Here is a tiny trained network, its code and every weight. The questions are about switching its units off for an input and a class, where a switched-off unit gives its printed mean instead of its output.

import numpy as np


def w(rows, s, z=0):
    codes = np.array(rows[::2]) - 128.0
    scale = np.full(codes.shape[1], s)
    scale[-1] = z or s
    return codes * scale


def norm(h):
    return h / np.sqrt((h * h).mean(-1, keepdims=True) + 1e-5)


def f(y):
    return np.maximum(y, 0)


def log_softmax(a):
    a = a - a.max(-1, keepdims=True)
    return a - np.log(np.exp(a).sum(-1, keepdims=True))


def net(x, mask):
    res = np.array(x, float).reshape(1, 4) / 4 @ E
    u = 0
    for l in range(4):
        y = f(norm(res) @ A[l][:, :-1].T + A[l][:, -1])
        res = res + np.where(mask[u : u + 5], y, B[l][:, -1]) @ B[l][:, :-1]
        u += 5
    return log_softmax(norm(res)[-1] @ U[:, :-1].T + U[:, -1])


A, B = {}, {}
E = w([
[187,27,196,190,183,182,80,19,126],'x0',
[159,75,87,40,185,119,95,140,71],'x1',
[17,102,202,70,169,255,133,162,135],'x2',
[163,219,79,141,236,179,156,103,188],'x3',
],0.01)
A[0] = w([
[201,113,102,192,88,38,77,80,113,48],'L0N0',
[156,206,143,100,108,170,117,156,161,213],'L0N1',
[168,72,67,11,215,107,90,126,9,4],'L0N2',
[159,153,169,125,213,138,125,27,117,59],'L0N3',
[90,1,183,100,34,65,104,120,89,2],'L0N4',
],0.0066,0.0088)
B[0] = w([
[156,158,136,79,116,66,195,79,110,187],'L0N0',
[123,78,87,103,72,93,47,107,97,253],'L0N1',
[227,134,181,104,215,138,8,227,54,184],'L0N2',
[10,85,27,149,69,97,68,149,91,173],'L0N3',
[73,153,80,106,2,202,74,63,43,184],'L0N4',
],0.0083,0.006)
A[1] = w([
[146,211,55,150,246,183,129,109,189,7],'L1N0',
[92,190,190,252,106,121,178,151,208,55],'L1N1',
[110,150,172,168,52,134,124,90,126,42],'L1N2',
[69,141,183,114,154,204,154,159,141,61],'L1N3',
[195,24,175,179,156,159,135,31,109,3],'L1N4',
],0.012,0.0045)
B[1] = w([
[110,55,139,197,10,169,120,138,33,206],'L1N0',
[209,95,142,99,210,115,77,205,54,188],'L1N1',
[158,113,88,60,179,144,71,138,44,202],'L1N2',
[196,85,103,111,154,90,196,67,146,201],'L1N3',
[30,187,171,215,164,56,95,179,177,253],'L1N4',
],0.013,0.0073)
A[2] = w([
[45,175,131,162,143,105,145,191,203,42],'L2N0',
[183,126,211,135,173,128,68,187,106,55],'L2N1',
[106,115,255,109,19,105,121,135,104,2],'L2N2',
[127,98,142,88,66,61,28,60,163,188],'L2N3',
[110,139,186,105,162,156,178,123,155,52],'L2N4',
],0.0085,0.005)
B[2] = w([
[57,254,92,129,129,150,167,70,146,152],'L2N0',
[161,236,112,6,102,250,95,117,155,207],'L2N1',
[154,92,118,188,64,152,87,125,120,164],'L2N2',
[147,126,14,184,185,197,160,83,141,255],'L2N3',
[171,111,153,60,131,49,181,130,125,133],'L2N4',
],0.0083,0.0071)
A[3] = w([
[107,199,111,107,74,120,205,244,153,67],'L3N0',
[93,181,53,58,104,114,115,141,126,128],'L3N1',
[55,45,204,61,153,179,160,113,148,157],'L3N2',
[124,84,168,183,43,155,125,148,110,68],'L3N3',
[158,163,126,198,164,80,179,95,117,251],'L3N4',
],0.011,0.0023)
B[3] = w([
[116,125,205,226,151,42,58,102,143,184],'L3N0',
[80,116,224,194,196,187,129,105,192,255],'L3N1',
[227,181,115,153,88,34,216,143,130,220],'L3N2',
[113,143,45,115,49,78,95,130,154,203],'L3N3',
[122,83,196,3,80,182,243,183,168,212],'L3N4',
],0.011,0.0067)
U = w([
[88,80,99,162,18,141,111,127,71,156],'0',
[47,140,203,182,162,74,99,152,195,115],'1',
[193,116,146,70,194,135,80,212,66,110],'2',
[207,127,121,122,102,62,249,99,175,145],'3',
[90,161,114,68,142,219,155,65,167,243],'4',
[104,170,91,88,114,139,150,122,162,12],'5',
],0.02,0.011)

Each question gives the input, the list of numbers given to net, and the class t.
The units are the neurons (one row each of A and B). Each row of codes is followed by its name. A weight is (code - 128) times the scale printed after its matrix; where a second scale follows, it is the last column's (A, B and U).
mask holds one flag per neuron, layer by layer. A switched-off neuron (its flag False) gives its mean, the last column of its row in B, instead of its output. The means were averaged over made-up inputs and are rounded, as every weight is.
A unit's drop is (log p(t) with every unit on - log p(t) with that unit switched off) / (log p(t) with every unit on - log p(t) with every unit switched off).
The circuit of an input: a set's keep is (log p(t) with only the set's units on - log p(t) with every unit switched off) / (log p(t) with every unit on - log p(t) with every unit switched off). Starting from the 12 units with the biggest drops (on a tie, the unit counted first), units are removed one at a time, each time the one whose removal leaves the highest keep (on an exact tie, the one counted first), for as long as the keep stays at least 0.8.
circuit, biggest first: the units of the circuit, biggest drop first
most important unit: the unit with the biggest drop
k most important neurons: the k neurons with the biggest drops, biggest first
k most important neurons of layer l: the k neurons of layer l with the biggest drops, biggest first
drop when u is switched off: that unit's drop, to one decimal
input [-4,-3,7,5], class 3: circuit, biggest first -> (L1N3)
input [4,-7,-5,-4], class 2: circuit, biggest first -> (L1N2, L1N1)
input [-5,4,8,1], class 3: circuit, biggest first -> (L3N2, L1N3)
input [-3,-8,-5,-7], class 2: circuit, biggest first -> (L1N1, L1N2, L1N0)
input [-5,6,7,0], class 3: circuit, biggest first -> (L3N2, L1N3, L1N2)
input [-7,-8,7,-4], class 2: circuit, biggest first -> (L1N1, L1N2)
input [-2,-7,8,1], class 3: 3 most important neurons -> (L1N3, L3N2, L0N1)
input [-1,-4,2,3], class 2: 3 most important neurons -> (L0N4, L0N2, L0N3)
input [-2,-4,5,-3], class 3: 2 most important neurons -> (L1N3, L3N2)
input [6,-6,-8,-6], class 3: 3 most important neurons -> (L0N0, L1N0, L3N4)
input [-6,-3,3,4], class 1: 2 most important neurons -> (L0N1, L3N0)
input [-2,-7,-8,8], class 0: 2 most important neurons -> (L1N0, L1N3)
input [-7,-2,6,7], class 0: 2 most important neurons -> (L1N0, L1N4)
input [-5,-3,-3,4], class 1: most important unit -> L0N1
input [-5,6,8,7], class 3: 2 most important neurons -> (L1N3, L3N2)
input [0,-5,-1,4], class 2: 2 most important neurons -> (L1N1, L0N2)
input [7,2,5,-5], class 1: 2 most important neurons -> (L1N4, L1N0)
input [7,1,-2,6], class 1: 2 most important neurons of layer 1 -> (L1N4, L1N2)
input [1,1,0,1], class 4: 2 most important neurons -> (L1N0, L1N4)
input [-6,5,8,7], class 3: most important neuron of layer 3 -> (L3N2)
input [3,2,4,-1], class 3: 2 most important neurons -> (L1N3, L0N1)
input [2,5,-6,7], class 0: drop when L1N0 is switched off -> 1.3
input [-5,-2,2,8], class 0: drop when L1N0 is switched off -> 1.3
